Here is a tiny trained network, its code and every weight. The questions are about switching its units off for an input and a class, where a switched-off unit gives its printed mean instead of its output.

import numpy as np


def w(rows, s, z=0):
    codes = np.array(rows[::2]) - 128.0
    scale = np.full(codes.shape[1], s)
    scale[-1] = z or s
    return codes * scale


def norm(h):
    return h / np.sqrt((h * h).mean(-1, keepdims=True) + 1e-5)


def f(y):
    return y / 2 * (1 + np.tanh(0.7978845608 * (y + 0.044715 * y**3)))


def log_softmax(a):
    a = a - a.max(-1, keepdims=True)
    return a - np.log(np.exp(a).sum(-1, keepdims=True))


def net(x, mask):
    res = np.array(x, float).reshape(1, 8) / 4 @ E
    u = 0
    for l in range(4):
        y = f(norm(res) @ A[l][:, :-1].T + A[l][:, -1])
        res = res + np.where(mask[u : u + 10], y, B[l][:, -1]) @ B[l][:, :-1]
        u += 10
    return log_softmax(norm(res)[-1] @ U[:, :-1].T + U[:, -1])


A, B = {}, {}
E = w([
[140,148,166,89,166,142,156,111],'x0',
[125,129,126,128,128,127,129,126],'x1',
[35,84,209,157,117,108,65,19],'x2',
[151,68,54,132,101,105,254,30],'x3',
[94,192,131,165,137,74,161,128],'x4',
[87,144,142,138,54,194,158,152],'x5',
[151,173,121,57,59,106,94,81],'x6',
[164,185,101,182,152,190,108,81],'x7',
],0.0083)
A[0] = w([
[135,140,160,134,134,140,90,158,50],'L0N1',
[110,142,55,246,45,32,82,167,4],'L0N2',
[100,107,144,149,174,160,149,136,69],'L0N3',
[103,144,135,143,125,111,148,129,125],'L0N4',
[137,220,255,82,194,125,237,101,18],'L0N5',
[158,129,119,133,140,141,152,157,146],'L0N6',
[89,90,126,101,104,88,139,181,24],'L0N7',
[143,114,150,133,147,139,155,135,62],'L0N8',
[117,171,133,137,133,76,152,135,101],'L0N9',
[120,141,119,105,140,140,147,134,15],'L0N10',
],0.0098,0.0034)
B[0] = w([
[109,149,131,113,139,144,97,166,165],'L0N1',
[30,97,26,54,153,188,86,138,250],'L0N2',
[95,96,154,172,149,128,115,145,158],'L0N3',
[136,140,160,135,143,120,151,121,149],'L0N4',
[22,85,5,84,124,176,73,144,224],'L0N5',
[147,129,103,118,156,121,143,175,212],'L0N6',
[173,173,242,37,234,182,219,94,152],'L0N7',
[146,86,135,158,134,164,137,138,110],'L0N8',
[127,177,132,134,148,102,149,132,167],'L0N9',
[167,91,84,138,34,154,110,143,90],'L0N10',
],0.011,0.0026)
A[1] = w([
[54,193,131,153,77,128,182,147,94],'L1N1',
[179,76,109,110,171,73,70,113,129],'L1N2',
[160,208,105,203,140,187,113,77,4],'L1N3',
[155,68,186,127,24,247,140,152,178],'L1N4',
[97,106,164,90,95,56,166,170,23],'L1N5',
[107,181,147,169,129,96,153,133,135],'L1N6',
[136,167,124,83,83,105,107,107,14],'L1N7',
[116,81,143,119,90,54,125,190,84],'L1N8',
[162,14,104,64,133,220,62,119,21],'L1N9',
[152,182,127,62,80,130,114,88,48],'L1N10',
],0.011,0.0029)
B[1] = w([
[178,170,113,145,231,69,114,84,201],'L1N1',
[163,225,106,170,214,113,127,83,191],'L1N2',
[161,35,133,24,151,181,92,107,178],'L1N3',
[166,200,107,152,229,80,125,86,254],'L1N4',
[158,103,149,54,155,192,125,99,150],'L1N5',
[98,115,116,111,154,135,126,149,137],'L1N6',
[111,67,138,129,128,71,125,165,153],'L1N7',
[170,108,151,84,166,177,119,96,139],'L1N8',
[4,133,83,104,108,128,143,156,234],'L1N9',
[116,32,104,161,126,36,94,176,194],'L1N10',
],0.015,0.0043)
A[2] = w([
[113,94,89,128,93,131,178,78,95],'L2N1',
[115,41,184,250,162,183,182,187,49],'L2N2',
[69,106,249,170,56,123,97,2,65],'L2N3',
[115,85,92,138,112,113,228,41,113],'L2N4',
[96,84,183,169,130,140,110,101,60],'L2N5',
[112,214,248,144,60,156,31,194,6],'L2N6',
[65,84,161,48,136,139,152,145,97],'L2N7',
[175,94,115,189,46,122,253,25,70],'L2N8',
[92,134,87,92,202,104,100,95,126],'L2N9',
[142,77,52,178,131,188,49,120,104],'L2N10',
],0.0092,0.0026)
B[2] = w([
[102,133,155,98,137,133,77,172,146],'L2N1',
[126,24,129,172,115,94,160,100,140],'L2N2',
[167,229,150,246,11,222,148,132,155],'L2N3',
[103,173,166,89,186,141,23,213,179],'L2N4',
[135,153,96,142,100,129,172,160,134],'L2N5',
[152,115,103,40,220,103,10,202,148],'L2N6',
[120,95,88,151,85,183,95,68,148],'L2N7',
[149,132,151,65,198,107,13,239,151],'L2N8',
[82,167,166,172,98,142,196,93,254],'L2N9',
[111,87,161,69,118,140,184,72,166],'L2N10',
],0.013,0.0098)
A[3] = w([
[154,185,92,96,82,82,87,81,190],'L3N1',
[94,174,186,145,169,149,150,126,251],'L3N2',
[146,112,133,77,6,20,103,139,92],'L3N3',
[127,14,148,190,146,68,163,148,15],'L3N4',
[180,165,175,133,169,69,152,82,54],'L3N5',
[115,141,151,150,109,113,212,92,109],'L3N6',
[175,54,187,45,130,183,148,52,19],'L3N7',
[238,137,93,102,44,140,201,229,110],'L3N8',
[143,131,56,92,150,131,161,178,111],'L3N9',
[110,121,240,87,98,100,202,176,99],'L3N10',
],0.012,0.0018)
B[3] = w([
[142,70,149,136,156,143,234,157,168],'L3N1',
[193,77,73,82,56,69,164,144,254],'L3N2',
[135,38,154,195,201,191,197,179,152],'L3N3',
[121,65,181,180,164,152,176,149,145],'L3N4',
[169,156,98,185,182,165,109,104,165],'L3N5',
[167,161,159,100,139,70,69,217,169],'L3N6',
[206,88,126,74,87,171,127,87,159],'L3N7',
[150,208,161,232,6,160,125,127,160],'L3N8',
[72,112,192,145,52,106,80,53,207],'L3N9',
[138,62,65,133,107,124,76,70,123],'L3N10',
],0.014,0.0083)
U = w([
[143,130,147,86,198,114,16,207,165],'0',
[172,184,162,226,27,151,120,137,167],'1',
[13,103,86,126,112,157,142,109,183],'2',
[207,54,130,70,125,179,127,53,109],'3',
[188,172,90,174,216,58,165,89,15],'4',
[121,7,165,203,178,108,170,177,25],'5',
[99,143,99,118,125,62,154,130,255],'6',
],0.012,0.0018)

Each question gives the input, the list of numbers given to net, and the class t.
The units are the neurons (one row each of A and B). Each row of codes is followed by its name. A weight is (code - 128) times the scale printed after its matrix; where a second scale follows, it is the last column's (A, B and U).
mask holds one flag per neuron, layer by layer. A switched-off neuron (its flag False) gives its mean, the last column of its row in B, instead of its output. The means were averaged over made-up inputs and are rounded, as every weight is.
A unit's drop is (log p(t) with every unit on - log p(t) with that unit switched off) / (log p(t) with every unit on - log p(t) with every unit switched off).
The circuit of an input: a set's keep is (log p(t) with only the set's units on - log p(t) with every unit switched off) / (log p(t) with every unit on - log p(t) with every unit switched off). Starting from the 12 units with the biggest drops (on a tie, the unit counted first), units are removed one at a time, each time the one whose removal leaves the highest keep (on an exact tie, the one counted first), for as long as the keep stays at least 0.8.
circuit, biggest first: the units of the circuit, biggest drop first
unit that matters most: the unit with the biggest drop
k most important neurons: the k neurons with the biggest drops, biggest first
top k neurons in layer l: the k neurons of layer l with the biggest drops, biggest first
input [8,-5,-2,8,6,-7,4,-8], class 0: circuit, biggest first : L2N4; L1N4
input [4,8,-4,3,4,5,0,6], class 3: unit that matters most : L1N3
input [-7,4,5,-5,-1,-7,6,8], class 3: circuit, biggest first : L1N3; L2N10
input [1,-3,-3,-5,1,5,5,-6], class 3: top 2 neurons in layer 1 : L1N5; L1N2
input [8,7,-1,8,-8,1,8,-5], class 0: 3 most important neurons : L2N4; L0N2; L2N1
input [3,7,6,-1,1,-5,5,-8], class 3: circuit, biggest first : L1N5; L3N7
input [7,6,-5,6,1,-2,-5,7], class 2: 3 most important neurons : L0N5; L2N4; L0N6
input [-1,5,-6,-6,-7,-1,8,-4], class 5: 3 most important neurons : L1N10; L3N3; L2N4
input [-1,1,-5,8,-3,0,-8,-1], class 0: circuit, biggest first : L2N8; L2N4
input [-3,3,4,-1,-6,2,5,-7], class 3: top 3 neurons in layer 1 : L1N5; L1N8; L1N1
input [1,4,6,0,-5,-7,8,0], class 5: top 4 neurons in layer 1 : L1N10; L1N7; L1N4; L1N1
input [6,-3,-4,5,-2,-6,8,6], class 5: top 2 neurons in layer 1 : L1N10; L1N4
input [-2,7,7,-7,-8,8,-1,-3], class 4: 2 most important neurons : L1N4; L0N2
input [-1,6,6,6,5,7,-2,3], class 4: circuit, biggest first : L1N1
input [3,-8,6,1,-4,6,0,-5], class 1: top 2 neurons in layer 1 : L1N2; L1N1
input [5,-7,6,7,8,-5,-5,-8], class 3: 2 most important neurons : L1N5; L3N2
input [4,1,-3,-6,8,-4,3,-6], class 6: 2 most important neurons : L0N5; L1N4
input [-8,3,5,-7,-2,-4,-3,-2], class 2: 2 most important neurons : L0N2; L1N9
input [8,7,-8,8,-5,1,4,-6], class 0: 2 most important neurons : L2N4; L2N8
input [-7,-1,-4,-7,0,7,4,5], class 0: unit that matters most : L2N6
input [-4,6,-3,-1,8,5,-6,5], class 6: top 2 neurons in layer 0 : L0N2; L0N7
input [1,-6,-6,-2,8,-1,2,5], class 6: 3 most important neurons : L1N1; L0N5; L1N4
input [-1,6,2,-2,-8,8,1,2], class 4: 2 most important neurons : L1N4; L0N2
input [5,5,5,-5,-2,8,-8,-6], class 4: top 2 neurons in layer 1 : L1N4; L1N10
input [-1,-7,8,-8,5,7,-4,7], class 0: 2 most important neurons : L2N6; L0N1
